Below is a small trained network, with its code and all its weights. Each question gives an input and a target symbol and asks what happens when units are switched off, that is, made to give their printed mean instead of their output.

import numpy as np


def w(rows, s, z=0):
    codes = np.array(rows[::2]) - 128.0
    scale = np.full(codes.shape[1], s)
    scale[-1] = z or s
    return codes * scale


def f(y):
    return y / 2 * (1 + np.tanh(0.7978845608 * (y + 0.044715 * y**3)))


def softmax(a):
    e = np.exp(a - a.max(-1, keepdims=True))
    return e / e.sum(-1, keepdims=True)


def log_softmax(a):
    a = a - a.max(-1, keepdims=True)
    return a - np.log(np.exp(a).sum(-1, keepdims=True))


def net(x, mask):
    ids = ['αβεζηλπσφψω'.index(c) for c in x.split()]
    T = len(ids)
    res = E[ids] + P[:T]
    u = 0
    for l in range(3):
        q, k, v = (res @ M[l].T for M in (Q, K, V))
        z = softmax(np.where(np.tri(T) > 0, q @ k.T / 3**0.5, -1e9)) @ v
        res = res + np.where(mask[u], z, O[l][:, -1]) @ O[l][:, :-1]
        u += 1
        y = f(res @ A[l][:, :-1].T + A[l][:, -1])
        res = res + np.where(mask[u : u + 4], y, B[l][:, -1]) @ B[l][:, :-1]
        u += 4
    return log_softmax(res[-1] @ U[:, :-1].T + U[:, -1])


Q, K, V, O, A, B = {}, {}, {}, {}, {}, {}
E = w([
[184,110,168,104],'α',
[107,107,68,85],'β',
[114,221,104,59],'ε',
[207,216,136,194],'ζ',
[107,202,191,4],'η',
[55,83,117,98],'λ',
[159,98,246,78],'π',
[192,71,178,226],'σ',
[102,185,8,95],'φ',
[67,59,164,193],'ψ',
[38,177,106,236],'ω',
],0.013)
P = w([
[116,144,130,118],'0',
[95,169,144,151],'1',
[240,106,111,65],'2',
[120,152,153,139],'3',
[93,181,153,160],'4',
[252,101,125,74],'5',
[123,141,154,129],'6',
[86,192,153,159],'7',
[238,99,147,95],'8',
[137,136,154,120],'9',
[65,208,150,158],'10',
[221,98,159,117],'11',
],0.011)
Q[0] = w([
[177,127,156,46],'L0H0',
[1,82,79,57],'L0H0',
[147,51,113,142],'L0H0',
],0.0077)
K[0] = w([
[53,141,219,2],'L0H0',
[153,112,58,76],'L0H0',
[128,149,86,109],'L0H0',
],0.009)
V[0] = w([
[137,179,126,87],'L0H0',
[97,132,140,97],'L0H0',
[98,74,127,254],'L0H0',
],0.0093)
O[0] = w([
[175,111,150,2,215],'L0H0',
[214,148,151,96,133],'L0H0',
[152,117,153,94,3],'L0H0',
],0.0078,0.0033)
A[0] = w([
[101,157,131,78,1],'L0N0',
[144,148,134,206,50],'L0N1',
[161,83,79,81,223],'L0N2',
[131,254,100,170,72],'L0N3',
],0.009,0.0019)
B[0] = w([
[110,14,188,86,155],'L0N0',
[191,115,253,188,151],'L0N1',
[170,160,137,144,189],'L0N2',
[157,6,95,152,252],'L0N3',
],0.012,0.0041)
Q[1] = w([
[124,254,96,157],'L1H0',
[48,160,207,10],'L1H0',
[85,142,31,200],'L1H0',
],0.0054)
K[1] = w([
[186,187,167,37],'L1H0',
[11,57,181,1],'L1H0',
[9,30,47,153],'L1H0',
],0.0061)
V[1] = w([
[122,143,94,107],'L1H0',
[172,142,146,170],'L1H0',
[5,3,138,97],'L1H0',
],0.0059)
O[1] = w([
[185,121,141,254,86],'L1H0',
[237,82,159,108,209],'L1H0',
[114,148,79,205,3],'L1H0',
],0.0091,0.0028)
A[1] = w([
[116,197,150,48,129],'L1N0',
[2,79,184,82,23],'L1N1',
[101,96,66,116,2],'L1N2',
[88,195,30,104,144],'L1N3',
],0.0083,0.0033)
B[1] = w([
[244,142,44,195,252],'L1N0',
[32,97,184,2,167],'L1N1',
[66,46,154,118,125],'L1N2',
[137,196,73,149,205],'L1N3',
],0.0088,0.0025)
Q[2] = w([
[118,185,181,93],'L2H0',
[30,255,202,77],'L2H0',
[92,118,119,166],'L2H0',
],0.0065)
K[2] = w([
[84,170,145,129],'L2H0',
[139,174,123,119],'L2H0',
[146,245,119,160],'L2H0',
],0.012)
V[2] = w([
[19,166,220,75],'L2H0',
[73,254,181,34],'L2H0',
[148,223,225,167],'L2H0',
],0.0057)
O[2] = w([
[50,54,139,21,1],'L2H0',
[99,219,206,25,7],'L2H0',
[178,255,162,205,91],'L2H0',
],0.0083,0.0038)
A[2] = w([
[197,76,174,74,3],'L2N0',
[1,72,198,202,98],'L2N1',
[146,93,58,84,126],'L2N2',
[192,129,61,45,8],'L2N3',
],0.0077,0.0033)
B[2] = w([
[2,175,45,162,254],'L2N0',
[36,252,234,186,170],'L2N1',
[105,4,234,193,230],'L2N2',
[31,139,193,163,251],'L2N3',
],0.0078,0.0049)
U = w([
[183,172,104,111,199],'α',
[112,189,2,157,244],'β',
[107,25,151,135,146],'ε',
[199,96,92,169,54],'ζ',
[121,111,163,79,106],'η',
[81,174,68,139,194],'λ',
[182,163,149,76,240],'π',
[183,127,203,146,100],'σ',
[86,91,32,198,15],'φ',
[102,156,143,159,90],'ψ',
[94,135,95,217,2],'ω',
],0.011,0.0056)

Each question gives the input, a string of symbols that net reads in full, and the target symbol t.
The units are the heads (3 rows each of Q, K, V and O) and the neurons (one row each of A and B). Each row of codes is followed by its name. A weight is (code - 128) times the scale printed after its matrix; where a second scale follows, it is the last column's (O, A, B and U).
mask holds one flag per unit, layer by layer, with each layer's heads first. A switched-off unit (its flag False) gives its mean, the last column of its rows in O or B, instead of its output. The means were averaged over made-up inputs and are rounded, as every weight is.
A unit's drop is (log p(t) with every unit on - log p(t) with that unit switched off) / (log p(t) with every unit on - log p(t) with every unit switched off).
The circuit of an input: a set's keep is (log p(t) with only the set's units on - log p(t) with every unit switched off) / (log p(t) with every unit on - log p(t) with every unit switched off). Starting from the 12 units with the biggest drops (on a tie, the unit counted first), units are removed one at a time, each time the one whose removal leaves the highest keep (on an exact tie, the one counted first), for as long as the keep stays at least 0.8.
circuit, biggest first: the units of the circuit, biggest drop first
k most important neurons: the k neurons with the biggest drops, biggest first
top k neurons in layer l: the k neurons of layer l with the biggest drops, biggest first
input ζ ζ π η, target η: circuit, biggest first	[L0N0, L1N1]
input φ η σ β ψ ε η η, target η: circuit, biggest first	[L1N1, L2H0]
input ε ε ε ε ε λ α φ ε ζ σ, target σ: circuit, biggest first	[L0N1, L2N0]
input ε ψ φ η φ ζ β σ ε α η α, target η: circuit, biggest first	[L2H0, L0N0, L1N1, L0N3]
input ζ ζ φ, target ζ: circuit, biggest first	[L2H0, L0N3, L2N0]
input ε ζ ε, target ζ: circuit, biggest first	[L0N3, L2H0, L1N0]
input ε α ψ σ ζ φ ζ ε φ, target ε: 4 most important neurons	[L2N2, L0N0, L0N3, L2N3]
input ε φ π ω η ε η λ ε ζ φ, target φ: 2 most important neurons	[L0N3, L1N3]
input ζ ε η, target ε: circuit, biggest first	[L0N0, L2N2, L2N3]
input β ζ π, target ζ: circuit, biggest first	[L2H0, L0N3, L1N0, L1N1]
input π σ σ ε α σ ε ζ ω, target ζ: circuit, biggest first	[L2H0, L2N0]
input ε ε σ φ ζ ω, target ζ: circuit, biggest first	[L2N0, L2H0]
input ε ψ ε ε ζ ε, target ζ: circuit, biggest first	[L0N3, L1N0, L2H0, L2N2]
input η ζ φ, target ζ: circuit, biggest first	[L0N3, L2H0, L2N0]
input β ε ε λ ω σ ζ σ α ψ, target ψ: circuit, biggest first	[L2N1, L1N0, L0N3]
input ε β λ β ζ β ζ σ α α ε α, target ε: 2 most important neurons	[L0N0, L0N3]
input α ζ η ζ ε ε, target ε: 4 most important neurons	[L0N0, L2N2, L0N3, L2N3]
input β ε β φ ε β β, target β: 3 most important neurons	[L0N3, L0N1, L1N3]
input ψ λ σ σ ε φ, target ε: circuit, biggest first	[L2N2]
input π φ β ζ ζ β π ζ λ, target ζ: top 2 neurons in layer 2	[L2N0, L2N1]
input ε β ψ ζ β, target β: 3 most important neurons	[L0N3, L1N3, L0N1]
input σ ζ φ φ ε ε σ β λ φ φ, target φ: 3 most important neurons	[L0N3, L0N1, L1N3]
input ω β ε ζ π β ε ε ζ, target ε: 3 most important neurons	[L0N3, L0N0, L0N2]
input φ ω ζ α α β σ ω β φ σ, target σ: 2 most important neurons	[L0N1, L1N0]
input β ω ψ π, target π: 2 most important neurons	[L0N3, L2N2]
input ζ ψ η α ε ε ω ζ, target ζ: 2 most important neurons	[L0N3, L2N3]
input β σ β σ λ, target λ: most important neuron	[L0N3]
input ψ ψ σ σ λ π ε α ζ ψ λ, target λ: top 2 neurons in layer 2	[L2N2, L2N1]
input β ε α σ ε ζ, target ε: 2 most important neurons	[L0N3, L0N0]
input ε α φ β ε η, target ε: top neuron in layer 2	[L2N2]
